Each row has a name. Each piece below is followed by the name of the row it came from, unless a question asks for something else. Each question is about the rows just above it. Some pieces are copies with a little noise. Places in a row count from 1.

[131,147,151,116,135,159,108,145,89,138,168,175,116,148,197,151,134,96,63,159,104,138,146,138,92,147,179,138,99,155,115,174,146,54,94,122,125,41,120,66,124,125,133,91,100,92,113,117,89,165,133,165,78,149,139,44,138,160,128,115,117]  q823
[127,144,137,135,117,164,130,128,111,147,150,154,102,146,170,120,117,104,86,136,84,160,133,146,108,144,166,119,135,168,138,141,139,94,111,131,107,66,156,53,134,138,142,79,122,132,102,101,125,140,135,142,103,168,130,118,133,140,121,123,122]  q636
[86,153,189,137,80,187,115,171,102,158,145,184,107,141,216,170,156,80,17,167,110,130,144,174,73,195,176,157,157,137,152,216,132,43,84,122,173,61,128,115,88,128,122,107,115,115,76,155,107,178,145,166,71,132,135,33,125,152,99,113,123]  q517
[75,162,186,135,89,174,112,180,97,158,155,166,106,134,213,166,154,61,23,171,100,134,136,176,72,195,179,169,177,142,145,219,129,35,83,122,177,78,145,120,95,123,122,99,104,100,60,170,119,171,145,166,56,126,133,26,128,165,100,127,131]  q449
[131,157,137,132,119,159,122,130,111,135,150,153,101,151,166,146,145,115,85,155,85,145,144,146,88,139,174,140,125,175,129,143,136,73,101,134,97,52,136,55,129,131,151,64,120,130,91,110,111,144,133,152,97,163,126,91,140,147,119,109,122]  q378
[137,147,150,115,135,167,110,131,106,127,166,163,111,156,190,152,143,104,68,156,96,147,145,138,97,137,182,143,107,160,120,165,149,57,93,122,111,46,138,66,120,118,144,86,101,110,111,117,86,152,125,170,80,155,135,49,139,152,123,113,124]  q930
[98,157,187,133,81,187,113,175,107,141,151,185,103,143,218,170,155,85,24,166,121,128,148,175,80,192,156,155,147,148,140,214,146,56,87,123,175,48,119,103,98,129,128,109,115,111,85,146,99,189,148,179,84,151,149,43,118,154,101,114,128]  q300
[118,140,169,121,117,154,102,149,80,149,163,168,102,136,205,152,131,99,50,177,119,130,155,145,87,159,171,142,105,144,115,177,145,54,93,114,149,44,111,59,122,124,135,92,92,84,106,115,89,179,131,178,79,146,137,58,138,164,121,111,121]  q950
[137,147,149,116,134,166,110,129,107,126,165,162,110,156,190,152,145,105,70,158,96,149,144,137,97,134,181,142,108,160,120,162,147,59,94,123,108,47,140,65,118,116,146,84,101,112,110,118,87,151,125,169,79,155,135,51,138,149,121,111,125]  q244
[131,149,150,115,135,161,108,145,91,137,168,175,116,148,196,151,134,97,64,160,104,140,146,137,93,145,179,138,100,155,117,174,146,55,95,122,123,42,122,65,124,124,134,91,100,94,113,116,88,163,135,165,79,149,139,43,139,160,127,115,117]  q530
[139,121,144,138,117,142,141,126,117,128,138,142,95,139,159,121,117,136,113,118,96,157,127,127,110,138,134,133,125,154,117,125,143,122,125,122,133,126,125,119,131,131,116,94,126,133,120,112,127,123,132,127,98,141,130,123,121,132,137,132,122]  q428
find: [98,157,187,134,81,185,112,176,107,141,151,184,103,143,218,171,155,86,25,167,121,128,148,174,81,192,155,154,146,149,140,215,146,55,87,123,176,49,119,104,98,129,129,109,115,110,83,145,99,188,149,179,84,151,148,41,118,155,102,114,128]	q300
find: [117,141,169,119,116,154,102,149,80,149,161,168,103,135,205,151,129,100,50,177,118,130,155,145,87,159,170,142,105,143,115,176,144,54,92,115,150,43,110,60,122,124,135,91,93,84,107,116,90,180,131,178,79,144,137,60,139,165,121,111,121]	q950
find: [137,147,150,115,135,167,110,131,106,127,166,163,111,156,190,152,143,104,68,156,96,147,145,138,97,137,182,143,107,160,120,165,149,57,93,122,111,46,138,66,120,118,144,86,101,110,111,117,86,152,125,170,80,155,135,49,139,152,123,113,124]	q930

